Here is a tiny trained network, its code and every weight. The questions are about switching its units off for an input and a class, where a switched-off unit gives its printed mean instead of its output.

import numpy as np


def w(rows, s, z=0):
    codes = np.array(rows[::2]) - 128.0
    scale = np.full(codes.shape[1], s)
    scale[-1] = z or s
    return codes * scale


def norm(h):
    return h / np.sqrt((h * h).mean(-1, keepdims=True) + 1e-5)


def f(y):
    return y / 2 * (1 + np.tanh(0.7978845608 * (y + 0.044715 * y**3)))


def log_softmax(a):
    a = a - a.max(-1, keepdims=True)
    return a - np.log(np.exp(a).sum(-1, keepdims=True))


def net(x, mask):
    res = np.array(x, float).reshape(1, 3) / 4 @ E
    u = 0
    for l in range(2):
        y = f(norm(res) @ A[l][:, :-1].T + A[l][:, -1])
        res = res + np.where(mask[u : u + 8], y, B[l][:, -1]) @ B[l][:, :-1]
        u += 8
    return log_softmax(norm(res)[-1] @ U[:, :-1].T + U[:, -1])


A, B = {}, {}
E = w([
[120,68,119,63,130,154,123,132,94,60],'x0',
[71,65,179,254,177,142,118,193,18,100],'x1',
[126,34,136,92,134,162,141,122,129,197],'x2',
],0.0055)
A[0] = w([
[125,192,131,242,133,120,121,136,115,156,184],'0.n1',
[127,138,129,213,122,137,135,123,136,230,4],'0.n2',
[137,55,129,176,116,147,141,119,89,61,73],'0.n3',
[131,184,123,217,120,129,130,124,117,88,62],'0.n4',
[129,213,124,80,116,140,136,117,147,174,120],'0.n5',
[123,17,120,110,123,148,126,129,131,253,81],'0.n6',
[135,154,130,82,129,121,128,127,136,103,73],'0.n7',
[136,131,123,121,122,135,135,117,148,239,5],'0.n8',
],0.013,0.0038)
B[0] = w([
[62,214,153,165,180,64,155,172,160,196,229],'0.n1',
[154,196,131,236,160,50,123,180,141,158,185],'0.n2',
[124,99,84,89,155,137,63,118,181,59,201],'0.n3',
[82,175,215,219,63,148,107,63,63,143,191],'0.n4',
[56,40,130,100,194,171,85,169,135,56,211],'0.n5',
[140,9,206,148,131,205,183,48,123,171,245],'0.n6',
[122,133,76,114,152,118,37,117,173,150,149],'0.n7',
[108,234,81,158,66,69,73,127,73,2,188],'0.n8',
],0.011,0.013)
A[1] = w([
[59,150,172,203,171,96,146,133,155,132,115],'1.n1',
[189,212,113,111,132,67,228,198,126,154,115],'1.n2',
[78,198,115,202,163,82,72,208,111,66,153],'1.n3',
[139,146,56,35,92,126,61,122,163,122,161],'1.n4',
[43,151,137,72,138,161,27,107,150,131,189],'1.n5',
[166,95,136,148,171,134,112,168,180,250,2],'1.n6',
[189,108,146,67,107,190,170,114,122,186,100],'1.n7',
[123,88,69,47,124,166,106,159,112,23,148],'1.n8',
],0.013,0.0019)
B[1] = w([
[198,110,53,1,151,138,154,185,155,109,224],'1.n1',
[60,159,158,110,43,185,21,71,93,153,143],'1.n2',
[207,33,102,154,75,153,106,61,96,93,255],'1.n3',
[11,104,148,104,189,139,87,109,161,139,172],'1.n4',
[154,124,96,184,156,70,136,164,119,75,222],'1.n5',
[89,186,153,10,183,152,186,188,124,103,143],'1.n6',
[157,130,153,179,43,146,132,60,68,78,152],'1.n7',
[22,232,100,72,132,71,109,109,181,199,220],'1.n8',
],0.012,0.018)
U = w([
[73,154,177,134,70,160,142,185,120,143,21],'0',
[79,168,142,146,68,180,175,182,140,138,1],'1',
[147,249,153,195,94,94,109,166,88,215,131],'2',
[6,141,89,102,158,92,80,107,174,112,172],'3',
[111,145,161,150,118,144,181,142,127,155,62],'4',
[155,135,158,76,200,156,204,204,140,180,128],'5',
[100,45,195,119,102,207,177,44,117,129,146],'6',
[206,98,64,156,116,105,97,133,101,72,169],'7',
],0.012,0.0064)

Each question gives the input, the list of numbers given to net, and the class t.
The units are the neurons (one row each of A and B). Each row of codes is followed by its name. A weight is (code - 128) times the scale printed after its matrix; where a second scale follows, it is the last column's (A, B and U).
mask holds one flag per neuron, layer by layer. A switched-off neuron (its flag False) gives its mean, the last column of its row in B, instead of its output. The means were averaged over made-up inputs and are rounded, as every weight is.
A unit's drop is (log p(t) with every unit on - log p(t) with that unit switched off) / (log p(t) with every unit on - log p(t) with every unit switched off).
The circuit of an input: a set's keep is (log p(t) with only the set's units on - log p(t) with every unit switched off) / (log p(t) with every unit on - log p(t) with every unit switched off). Starting from the 12 units with the biggest drops (on a tie, the unit counted first), units are removed one at a time, each time the one whose removal leaves the highest keep (on an exact tie, the one counted first), for as long as the keep stays at least 0.8.
circuit, biggest first: the units of the circuit, biggest drop first
k most important neurons: the k neurons with the biggest drops, biggest first
top k neurons in layer l: the k neurons of layer l with the biggest drops, biggest first
drop when u is switched off: that unit's drop, to one decimal
input [-3,2,2], class 5: circuit, biggest first : (1.n1 0.n1)
input [1,7,5], class 6: 3 most important neurons : (0.n6 0.n1 0.n8)
input [-8,-1,-7], class 7: 4 most important neurons : (0.n6 1.n3 0.n5 1.n8)
input [0,1,-4], class 2: top 2 neurons in layer 0 : (0.n5 0.n4)
input [-2,8,-1], class 7: circuit, biggest first : (1.n3)
input [-3,6,-3], class 7: top 3 neurons in layer 1 : (1.n3 1.n8 1.n1)
input [-1,3,0], class 7: 3 most important neurons : (0.n6 1.n3 1.n8)
input [-7,1,5], class 7: 4 most important neurons : (0.n8 1.n8 1.n3 1.n1)
input [5,-2,2], class 6: 2 most important neurons : (0.n1 0.n8)
input [-7,-7,-7], class 7: 2 most important neurons : (0.n3 1.n3)
input [1,7,4], class 5: 2 most important neurons : (0.n8 1.n3)
input [-5,0,-2], class 2: 2 most important neurons : (0.n1 0.n2)
input [2,-5,6], class 6: top 2 neurons in layer 0 : (0.n6 0.n3)
input [-5,2,-6], class 2: most important neuron : (0.n1)
input [-3,1,6], class 6: 3 most important neurons : (0.n6 0.n1 1.n5)
input [-6,3,6], class 5: 2 most important neurons : (0.n6 1.n1)
input [0,4,3], class 5: 2 most important neurons : (1.n3 1.n6)
input [-2,4,2], class 5: 2 most important neurons : (0.n8 1.n6)
input [-5,-4,-3], class 7: 2 most important neurons : (1.n3 0.n3)
input [6,0,5], class 6: most important neuron : (0.n6)
input [-7,4,7], class 5: top 2 neurons in layer 1 : (1.n1 1.n6)
input [-8,0,-4], class 2: drop when 0.n2 is switched off : 0.1
input [4,-5,8], class 6: drop when 0.n6 is switched off : 1.8
input [-6,6,-7], class 2: drop when 0.n1 is switched off : 0.3
input [1,1,-3], class 7: drop when 0.n6 is switched off : 0.5
